Here is a tiny trained network, its code and every weight. The questions are about switching its units off for an input and a class, where a switched-off unit gives its printed mean instead of its output.

import numpy as np


def w(rows, s, z=0):
    codes = np.array(rows[::2]) - 128.0
    scale = np.full(codes.shape[1], s)
    scale[-1] = z or s
    return codes * scale


def f(y):
    return y / 2 * (1 + np.tanh(0.7978845608 * (y + 0.044715 * y**3)))


def log_softmax(a):
    a = a - a.max(-1, keepdims=True)
    return a - np.log(np.exp(a).sum(-1, keepdims=True))


def net(x, mask):
    res = np.array(x, float).reshape(1, 2) / 4 @ E
    y = f(res @ A[0][:, :-1].T + A[0][:, -1])
    res = res + np.where(mask, y, B[0][:, -1]) @ B[0][:, :-1]
    return log_softmax(res[-1] @ U[:, :-1].T + U[:, -1])


A, B = {}, {}
E = w([
[141,85,75,227,136,160,73,159,176,178],'x0',
[181,246,48,148,84,178,205,127,116,81],'x1',
],0.013)
A[0] = w([
[96,82,161,117,186,107,45,188,119,117,105],'n0',
[114,172,83,189,74,142,146,99,127,98,76],'n1',
[105,119,133,157,189,131,171,176,117,97,254],'n2',
[165,148,142,118,102,204,130,82,193,103,92],'n3',
[130,139,81,175,132,132,124,254,156,197,98],'n4',
[74,118,207,136,98,114,127,117,196,163,164],'n5',
[80,117,107,206,133,187,110,199,112,162,123],'n6',
[126,176,47,149,131,100,164,129,132,95,202],'n7',
[114,130,105,148,106,86,144,167,53,174,251],'n8',
[104,161,159,112,131,78,186,51,62,100,84],'n9',
],0.0092,0.0064)
B[0] = w([
[179,105,64,194,45,135,113,49,86,75,255],'n0',
[221,63,96,179,109,69,6,1,158,121,208],'n1',
[44,133,153,220,213,199,205,172,36,105,197],'n2',
[177,131,125,141,34,170,86,135,202,105,163],'n3',
[118,120,150,52,144,47,192,95,232,109,218],'n4',
[95,115,85,119,144,172,63,64,87,20,218],'n5',
[111,43,109,85,122,78,251,171,201,179,220],'n6',
[148,87,124,229,154,178,138,119,118,68,252],'n7',
[60,139,156,210,175,169,157,158,99,137,195],'n8',
[149,116,180,68,151,34,136,48,203,73,222],'n9',
],0.0088,0.0093)
U = w([
[192,122,70,180,50,162,2,86,116,94,43],'0',
[144,126,134,80,155,3,181,113,183,140,134],'1',
[48,163,128,201,229,240,146,183,66,130,254],'2',
[153,185,127,88,103,138,71,181,144,183,41],'3',
],0.0098,0.0043)

Each question gives the input, the list of numbers given to net, and the class t.
The units are the neurons (one row each of A and B). Each row of codes is followed by its name. A weight is (code - 128) times the scale printed after its matrix; where a second scale follows, it is the last column's (A, B and U).
mask holds one flag per neuron, in row order. A switched-off neuron (its flag False) gives its mean, the last column of its row in B, instead of its output. The means were averaged over made-up inputs and are rounded, as every weight is.
A unit's drop is (log p(t) with every unit on - log p(t) with that unit switched off) / (log p(t) with every unit on - log p(t) with every unit switched off).
The circuit of an input: a set's keep is (log p(t) with only the set's units on - log p(t) with every unit switched off) / (log p(t) with every unit on - log p(t) with every unit switched off). Starting from all 10 units, units are removed one at a time, each time the one whose removal leaves the highest keep (on an exact tie, the one counted first), for as long as the keep stays at least 0.8.
units of the circuit, in order: the units of the circuit, biggest drop first
k most important neurons: the k neurons with the biggest drops, biggest first
drop of u: that unit's drop, to one decimal
input [-4,-4], class 0: units of the circuit, in order	n6
input [-3,-3], class 2: 2 most important neurons	n1, n4
input [-3,-2], class 2: units of the circuit, in order	n4, n1
input [-7,7], class 0: 2 most important neurons	n7, n1
input [5,4], class 1: 2 most important neurons	n4, n6
input [-3,0], class 2: units of the circuit, in order	n4, n1
input [-7,-7], class 0: 2 most important neurons	n0, n5
input [3,0], class 2: 2 most important neurons	n9, n1
input [-2,3], class 2: units of the circuit, in order	n0, n4
input [6,4], class 1: 2 most important neurons	n4, n6
input [0,-3], class 2: units of the circuit, in order	n1, n9
input [7,-5], class 1: 2 most important neurons	n6, n4
input [4,-1], class 1: 3 most important neurons	n4, n7, n6
input [-1,-5], class 0: units of the circuit, in order	n0
input [0,3], class 2: units of the circuit, in order	n0, n9
input [8,-4], class 1: 2 most important neurons	n6, n4
input [0,-2], class 2: drop of n1	0.3
input [-4,-7], class 0: drop of n0	0.1
input [-4,-8], class 0: drop of n6	0.0
input [-2,-5], class 0: drop of n0	0.5
input [5,0], class 1: units of the circuit, in order	n4
